Here is a tiny trained network, its code and every weight. The questions are about switching its units off for an input and a class, where a switched-off unit gives its printed mean instead of its output.

import numpy as np


def w(rows, s, z=0):
    codes = np.array(rows[::2]) - 128.0
    scale = np.full(codes.shape[1], s)
    scale[-1] = z or s
    return codes * scale


def norm(h):
    return h / np.sqrt((h * h).mean(-1, keepdims=True) + 1e-5)


def f(y):
    return y / 2 * (1 + np.tanh(0.7978845608 * (y + 0.044715 * y**3)))


def log_softmax(a):
    a = a - a.max(-1, keepdims=True)
    return a - np.log(np.exp(a).sum(-1, keepdims=True))


def net(x, mask):
    res = np.array(x, float).reshape(1, 6) / 4 @ E
    u = 0
    for l in range(2):
        y = f(norm(res) @ A[l][:, :-1].T + A[l][:, -1])
        res = res + np.where(mask[u : u + 5], y, B[l][:, -1]) @ B[l][:, :-1]
        u += 5
    return log_softmax(norm(res)[-1] @ U[:, :-1].T + U[:, -1])


A, B = {}, {}
E = w([
[90,97,163,145],'x0',
[93,108,157,1],'x1',
[97,94,127,135],'x2',
[119,106,90,124],'x3',
[150,158,147,125],'x4',
[36,226,73,118],'x5',
],0.0088)
A[0] = w([
[115,103,153,148,221],'0.n0',
[103,117,156,5,255],'0.n1',
[157,162,162,126,185],'0.n2',
[162,117,96,111,215],'0.n3',
[39,211,103,125,209],'0.n4',
],0.019,0.0032)
B[0] = w([
[95,31,57,125,160],'0.n0',
[204,128,90,18,250],'0.n1',
[71,21,74,141,151],'0.n2',
[62,23,152,134,156],'0.n3',
[10,129,172,109,235],'0.n4',
],0.014,0.012)
A[1] = w([
[77,62,179,161,5],'1.n0',
[127,77,105,254,109],'1.n1',
[217,221,74,52,134],'1.n2',
[47,175,139,244,198],'1.n3',
[227,83,60,147,244],'1.n4',
],0.017,0.0014)
B[1] = w([
[173,199,125,169,223],'1.n0',
[9,184,204,125,240],'1.n1',
[65,133,138,231,211],'1.n2',
[249,97,1,169,223],'1.n3',
[211,120,183,134,254],'1.n4',
],0.022,0.0092)
U = w([
[105,197,251,197,96],'0',
[143,170,30,175,252],'1',
[228,42,179,76,87],'2',
[29,131,108,19,93],'3',
],0.017,0.002)

Each question gives the input, the list of numbers given to net, and the class t.
The units are the neurons (one row each of A and B). Each row of codes is followed by its name. A weight is (code - 128) times the scale printed after its matrix; where a second scale follows, it is the last column's (A, B and U).
mask holds one flag per neuron, layer by layer. A switched-off neuron (its flag False) gives its mean, the last column of its row in B, instead of its output. The means were averaged over made-up inputs and are rounded, as every weight is.
A unit's drop is (log p(t) with every unit on - log p(t) with that unit switched off) / (log p(t) with every unit on - log p(t) with every unit switched off).
The circuit of an input: a set's keep is (log p(t) with only the set's units on - log p(t) with every unit switched off) / (log p(t) with every unit on - log p(t) with every unit switched off). Starting from all 10 units, units are removed one at a time, each time the one whose removal leaves the highest keep (on an exact tie, the one counted first), for as long as the keep stays at least 0.8.
units of the circuit, in order: the units of the circuit, biggest drop first
top k neurons: the k neurons with the biggest drops, biggest first
k most important neurons of layer l: the k neurons of layer l with the biggest drops, biggest first
input [8,-1,5,-4,-7,3], class 1: units of the circuit, in order => 0.n1, 1.n3
input [5,-1,5,-7,-7,-8], class 0: units of the circuit, in order => 0.n1
input [6,5,0,-4,8,0], class 2: top 3 neurons => 1.n1, 0.n4, 0.n1
input [-6,-8,1,8,-6,0], class 0: units of the circuit, in order => 1.n1, 0.n1
input [6,-7,-1,0,6,1], class 1: top 2 neurons => 0.n1, 1.n3
input [-2,-7,4,7,6,-4], class 0: top 3 neurons => 0.n1, 1.n1, 0.n4
input [1,-3,-6,-7,-4,6], class 1: units of the circuit, in order => 1.n3, 0.n1
input [8,-7,-8,-6,1,1], class 1: units of the circuit, in order => 0.n1, 1.n3
input [-4,-7,4,7,-8,-1], class 0: units of the circuit, in order => 1.n1, 0.n1
input [1,5,4,-4,0,1], class 3: top 2 neurons => 1.n3, 1.n2
input [7,3,3,-2,5,0], class 2: top 3 neurons => 1.n1, 0.n4, 0.n0
input [3,-8,-8,8,-6,0], class 0: top 2 neurons => 0.n4, 1.n1
input [6,5,5,1,-2,0], class 2: top 3 neurons => 0.n4, 1.n1, 0.n1
input [-4,-8,-8,4,-1,-2], class 0: top 3 neurons => 0.n4, 1.n1, 0.n1
input [-1,2,-4,3,3,3], class 3: units of the circuit, in order => 0.n4
input [-7,1,7,-8,4,0], class 2: top 2 neurons => 0.n2, 0.n4
input [-5,0,2,-5,-5,-8], class 0: top 2 neurons => 0.n1, 1.n3
input [-7,0,-6,5,-6,0], class 0: 2 most important neurons of layer 1 => 1.n3, 1.n0
input [5,6,-7,-7,7,-2], class 2: 2 most important neurons of layer 0 => 0.n4, 0.n2
input [-8,-4,8,-4,2,-7], class 0: units of the circuit, in order => 0.n1
